Group, then class
-.02,-.05,-.15,.11,-.07,.46,.06,.05,-.07,.28,.01,-.07,.11,.21,.04,.02,.05,-.27,.02,.18,.10,.11,.11,.19,.05,.05,-.16,.16,-.04,.01,.05,.05,-.08,-.04,.11,.08,.01,-.07,.05,-.08,-.05,.03,.00,-.08,-.07,-.06,.21,.06,.03,-.16,.10,-.02,.02,-.05,-.13,.13,.14,-.06,.01,-.04,.07,-.16,-.16,-.01
Gl:zc
.06,.07,.05,.05,-.01,.15,.02,.00,.01,.10,.04,.10,.04,.10,.01,.06,-.03,-.10,-.14,.19,.08,.23,.26,.23,.21,.00,-.11,.14,.01,.22,.05,.09,.15,.00,.11,.02,.02,-.02,-.06,.09,-.04,.09,-.02,-.12,-.13,-.03,.03,.06,.11,-.22,.03,.00,.01,-.07,-.02,.07,-.13,-.18,-.03,-.04,.07,-.14,-.13,.08
rg:sl
-.02,-.07,.15,.01,.06,-.03,.04,.01,.05,-.04,-.12,.10,.01,-.05,-.08,-.07,-.11,-.18,-.13,.21,.11,.26,.23,.34,.13,-.06,-.23,.25,-.05,.02,-.07,.04,-.03,-.12,.12,-.02,.05,-.08,.03,.20,-.06,.05,-.05,-.15,-.23,.04,.03,.02,.19,-.47,.10,.12,.07,-.18,-.23,.03,-.14,-.19,.06,-.14,.24,-.15,-.23,.03
Fh:qd
.01,-.02,-.05,-.16,.05,.10,.02,.01,-.03,.05,-.01,.08,.03,.07,-.02,-.08,.00,-.07,-.25,.13,.05,.08,.16,.12,.07,-.01,-.08,.06,.00,.10,.13,.06,-.06,-.02,.11,.08,.01,-.01,-.02,-.02,-.09,.08,.00,-.12,-.01,.00,.08,.03,.00,-.03,.01,.05,-.04,-.10,-.12,.04,-.08,-.10,-.05,-.07,.04,-.02,-.07,.29
rg:sl
-.01,.06,.08,-.03,-.02,.12,.10,.10,-.04,.02,-.04,-.01,.00,.16,-.04,-.03,.03,.17,-.17,.00,.03,.19,.39,.21,.06,-.06,-.11,.17,.11,-.03,.13,.04,-.07,.03,.06,.05,.01,-.07,-.06,.14,-.04,.08,.03,-.09,-.11,-.05,-.07,.01,.01,-.31,-.04,.03,.07,-.10,.05,.15,-.13,-.12,-.06,-.13,.04,-.06,-.18,.04
rg:hb
-.03,.03,.10,.05,-.04,.15,.06,.01,.03,.07,.00,.07,-.03,.16,-.02,-.01,.07,.10,-.11,.13,.02,.07,.28,.08,.11,-.03,-.14,.17,-.03,.04,-.01,.03,-.04,-.09,.11,.09,.08,-.06,-.02,.13,.11,.08,-.02,-.13,-.15,-.13,.26,-.04,.10,-.33,-.07,.02,.10,-.14,.00,-.22,-.21,-.13,-.04,-.14,.10,-.09,-.28,.03
rg:hb
-.05,.06,.32,.09,.05,.09,.01,.16,-.08,-.02,-.15,.05,-.08,.10,-.03,-.04,-.02,.06,-.19,.03,.05,.10,.49,.20,.08,-.02,-.05,.08,.07,-.03,-.07,.09,.04,.03,.14,.09,.04,.04,.00,.06,.02,.06,.05,-.12,-.16,-.03,.10,-.05,.08,-.30,-.05,-.03,-.13,-.08,-.01,.01,-.16,-.20,.01,-.06,.05,-.05,-.13,.03
gt:qm
.02,.02,.23,.06,-.04,.08,.05,.06,-.07,-.09,-.11,-.06,.00,.11,.01,-.01,-.03,-.09,-.15,.04,.12,.11,.53,.21,.04,-.02,-.02,.14,.00,-.03,.03,.04,.01,.04,.10,-.03,.04,-.03,-.01,.16,.00,.16,-.08,-.09,-.09,-.11,.16,-.09,.04,-.32,.00,.05,-.09,-.14,-.02,.00,-.14,-.08,.01,-.02,.11,-.08,-.16,.05
gt:Bc
-.01,-.05,-.07,-.06,.00,-.16,-.03,-.02,.08,-.09,.12,-.01,-.03,.03,.04,-.13,-.08,-.11,-.05,.10,.03,-.01,-.12,.05,.12,-.01,-.13,.09,-.01,-.07,-.20,-.04,-.01,.00,-.04,-.02,.11,-.10,.02,-.01,.06,-.04,-.07,-.06,-.08,.03,-.02,.03,-.04,-.14,.05,.12,.15,-.12,.06,-.01,-.02,.03,-.02,.00,.00,-.34,-.15,-.10
Fh:mz
-.03,-.07,.17,.01,-.03,.20,.04,.03,-.07,.02,-.05,.04,-.05,.11,-.01,.09,.00,-.10,-.18,.16,.14,.10,.43,.25,.01,.00,-.04,.08,.07,-.07,.07,.15,.01,-.06,.02,.07,.05,.00,-.02,.03,.00,.09,-.04,-.01,-.14,-.01,.11,-.09,.11,-.25,-.07,-.17,.04,-.10,-.01,.02,-.15,-.12,.11,-.09,.18,-.08,-.14,.04
gt:qm
.08,.02,.17,.09,.00,.08,.05,.04,.03,.09,-.15,.05,.01,.06,.00,-.02,.01,-.14,-.20,.07,.06,.18,.31,.21,.34,.05,-.05,.03,-.05,-.04,.11,-.07,-.04,-.03,.02,.03,.04,-.06,-.01,.03,-.01,.04,.02,-.05,-.07,.04,.00,.00,.10,-.19,-.04,.00,.00,-.16,-.09,.00,-.13,-.13,-.09,-.01,.04,-.20,-.20,.02
gt:qm
-.03,.01,.13,.01,.00,.05,-.35,-.01,.04,-.05,-.12,.11,-.09,.08,.14,.04,-.02,-.08,-.21,.08,-.02,.71,.13,.20,.11,-.06,-.13,.12,.02,.01,.18,.11,.06,.02,-.01,.15,.05,-.05,-.01,.13,.18,.06,-.01,-.10,-.12,-.05,.08,.01,.09,-.14,.04,.00,-.02,-.02,-.10,-.04,-.15,-.16,-.16,.11,.12,-.09,-.14,-.02
rg:sl
-.07,-.08,-.26,.02,-.03,.35,.05,.11,-.09,.05,.09,.05,.01,.24,.08,-.23,-.02,-.34,-.05,.10,.09,.09,.14,.33,.04,.02,-.14,.15,-.17,-.03,-.04,.04,-.07,-.05,.20,.10,-.01,-.14,.08,-.11,-.02,.01,-.04,-.10,-.08,-.09,.18,.08,.06,-.28,-.02,-.10,.16,-.06,-.08,.03,.00,-.05,-.06,-.10,.12,-.12,-.50,-.17
Gl:zc
-.03,.01,.09,.10,.11,.01,.02,-.03,.14,.00,.00,-.01,.02,.07,-.12,-.02,-.03,-.13,.14,.07,.06,.18,.16,.22,.17,-.01,-.11,.16,-.06,.04,-.18,.09,-.01,-.06,.04,-.02,.06,-.09,.14,.14,-.03,.08,-.02,-.11,-.07,-.03,.07,-.17,.16,-.37,.09,-.01,.00,-.02,-.27,.03,.03,-.18,-.04,-.13,.16,-.21,-.27,.07
Gl:sb
-.05,.02,-.02,.05,.04,.14,-.03,.14,.02,.07,-.01,-.03,.06,.19,-.03,.04,-.04,-.19,.00,.22,.10,.09,.30,.13,.16,-.01,-.14,.20,-.02,.03,-.33,.10,.04,-.05,.12,.08,.02,-.07,.05,.21,-.01,.05,.00,-.12,-.03,-.01,.17,-.02,.12,-.37,.02,-.01,.02,-.06,-.08,-.02,-.01,-.11,.61,-.14,.03,-.17,-.26,.06
Gl:sb
-.06,-.05,.25,.26,.08,.04,-.05,.03,.25,.19,-.18,.08,.05,.10,-.12,.09,-.51,-.20,-.07,.24,.11,.29,.06,.13,.27,.01,-.19,.16,-.06,-.03,.10,.18,-.03,-.09,.00,.01,-.01,-.10,.01,.06,-.14,.08,-.04,-.14,-.20,-.08,-.18,.03,.17,-.20,.21,.01,.00,-.08,-.23,-.31,-.11,-.26,.04,-.01,.10,-.06,-.18,.02
Fh:mz
